Here is a tiny trained network, its code and every weight. The questions are about switching its units off for an input and a class, where a switched-off unit gives its printed mean instead of its output.

import numpy as np


def w(rows, s, z=0):
    codes = np.array(rows[::2]) - 128.0
    scale = np.full(codes.shape[1], s)
    scale[-1] = z or s
    return codes * scale


def norm(h):
    return h / np.sqrt((h * h).mean(-1, keepdims=True) + 1e-5)


def f(y):
    return y / 2 * (1 + np.tanh(0.7978845608 * (y + 0.044715 * y**3)))


def log_softmax(a):
    a = a - a.max(-1, keepdims=True)
    return a - np.log(np.exp(a).sum(-1, keepdims=True))


def net(x, mask):
    res = np.array(x, float).reshape(1, 4) / 4 @ E
    u = 0
    for l in range(3):
        y = f(norm(res) @ A[l][:, :-1].T + A[l][:, -1])
        res = res + np.where(mask[u : u + 4], y, B[l][:, -1]) @ B[l][:, :-1]
        u += 4
    return log_softmax(norm(res)[-1] @ U[:, :-1].T + U[:, -1])


A, B = {}, {}
E = w([
[230,113,216,183,157,145,81],'x0',
[130,74,56,74,73,2,179],'x1',
[136,253,113,147,93,232,154],'x2',
[53,104,114,252,155,80,148],'x3',
],0.0082)
A[0] = w([
[42,99,254,238,159,124,69,179],'0.n0',
[11,62,78,251,231,7,177,58],'0.n1',
[170,65,90,102,42,98,157,3],'0.n2',
[97,172,151,244,151,190,137,139],'0.n3',
],0.0069,0.003)
B[0] = w([
[182,207,85,7,119,175,55,235],'0.n0',
[50,20,255,180,40,99,188,254],'0.n1',
[113,165,58,106,213,211,133,156],'0.n2',
[86,159,187,25,140,248,177,214],'0.n3',
],0.0067,0.0058)
A[1] = w([
[162,131,62,27,85,67,176,20],'1.n0',
[70,126,131,129,173,171,66,242],'1.n1',
[86,156,88,144,71,108,133,6],'1.n2',
[241,51,205,121,191,136,1,78],'1.n3',
],0.014,0.0013)
B[1] = w([
[250,155,35,106,58,163,162,219],'1.n0',
[205,188,102,170,91,143,125,181],'1.n1',
[227,40,201,139,154,90,96,152],'1.n2',
[109,169,232,71,205,23,6,253],'1.n3',
],0.013,0.011)
A[2] = w([
[104,169,93,132,98,146,84,28],'2.n0',
[101,162,225,83,184,53,76,94],'2.n1',
[146,199,173,110,170,155,91,119],'2.n2',
[80,71,123,119,71,7,161,1],'2.n3',
],0.015,0.0032)
B[2] = w([
[165,62,109,232,225,136,119,142],'2.n0',
[184,169,181,98,144,40,9,248],'2.n1',
[39,119,64,145,174,103,97,229],'2.n2',
[111,16,70,233,243,130,227,181],'2.n3',
],0.012,0.014)
U = w([
[122,179,184,82,155,84,12,159],'0',
[44,131,237,113,30,176,157,2],'1',
[223,147,55,63,56,151,159,102],'2',
[61,202,96,149,145,255,120,106],'3',
[106,40,139,162,115,125,206,220],'4',
],0.014,0.0039)

Each question gives the input, the list of numbers given to net, and the class t.
The units are the neurons (one row each of A and B). Each row of codes is followed by its name. A weight is (code - 128) times the scale printed after its matrix; where a second scale follows, it is the last column's (A, B and U).
mask holds one flag per neuron, layer by layer. A switched-off neuron (its flag False) gives its mean, the last column of its row in B, instead of its output. The means were averaged over made-up inputs and are rounded, as every weight is.
A unit's drop is (log p(t) with every unit on - log p(t) with that unit switched off) / (log p(t) with every unit on - log p(t) with every unit switched off).
The circuit of an input: a set's keep is (log p(t) with only the set's units on - log p(t) with every unit switched off) / (log p(t) with every unit on - log p(t) with every unit switched off). Starting from all 12 units, units are removed one at a time, each time the one whose removal leaves the highest keep (on an exact tie, the one counted first), for as long as the keep stays at least 0.8.
units of the circuit, in order: the units of the circuit, biggest drop first
top k neurons: the k neurons with the biggest drops, biggest first
drop of u: that unit's drop, to one decimal
input [-3,-1,3,0], class 3: top 4 neurons : [1.n3; 2.n1; 0.n1; 1.n0]
input [-4,-7,1,5], class 3: units of the circuit, in order : [1.n3]
input [5,4,7,7], class 1: top 3 neurons : [1.n3; 0.n1; 2.n1]
input [-7,1,-8,-3], class 4: top 2 neurons : [0.n0; 0.n1]
input [8,-7,8,8], class 3: top 4 neurons : [0.n3; 1.n3; 2.n1; 1.n1]
input [1,8,-2,0], class 2: top 3 neurons : [1.n0; 0.n2; 1.n3]
input [4,4,0,4], class 4: top 2 neurons : [0.n1; 1.n3]
input [3,-8,3,8], class 3: top 3 neurons : [0.n3; 1.n3; 2.n1]
input [-3,-3,-1,7], class 1: top 4 neurons : [0.n1; 1.n3; 0.n3; 0.n0]
input [-3,-8,-6,8], class 1: top 3 neurons : [0.n1; 1.n3; 0.n3]
input [-8,-7,-5,4], class 4: top 2 neurons : [1.n3; 0.n1]
input [-2,-5,1,5], class 3: top 2 neurons : [1.n3; 2.n1]
input [-3,-4,-2,5], class 1: top 3 neurons : [0.n1; 1.n3; 0.n0]
input [-6,4,-2,1], class 4: drop of 0.n1 : 0.2
input [-5,4,5,2], class 2: drop of 1.n0 : 0.6
input [0,-8,4,5], class 3: drop of 1.n3 : 0.5
input [-8,-2,-3,-8], class 2: drop of 1.n0 : 0.0
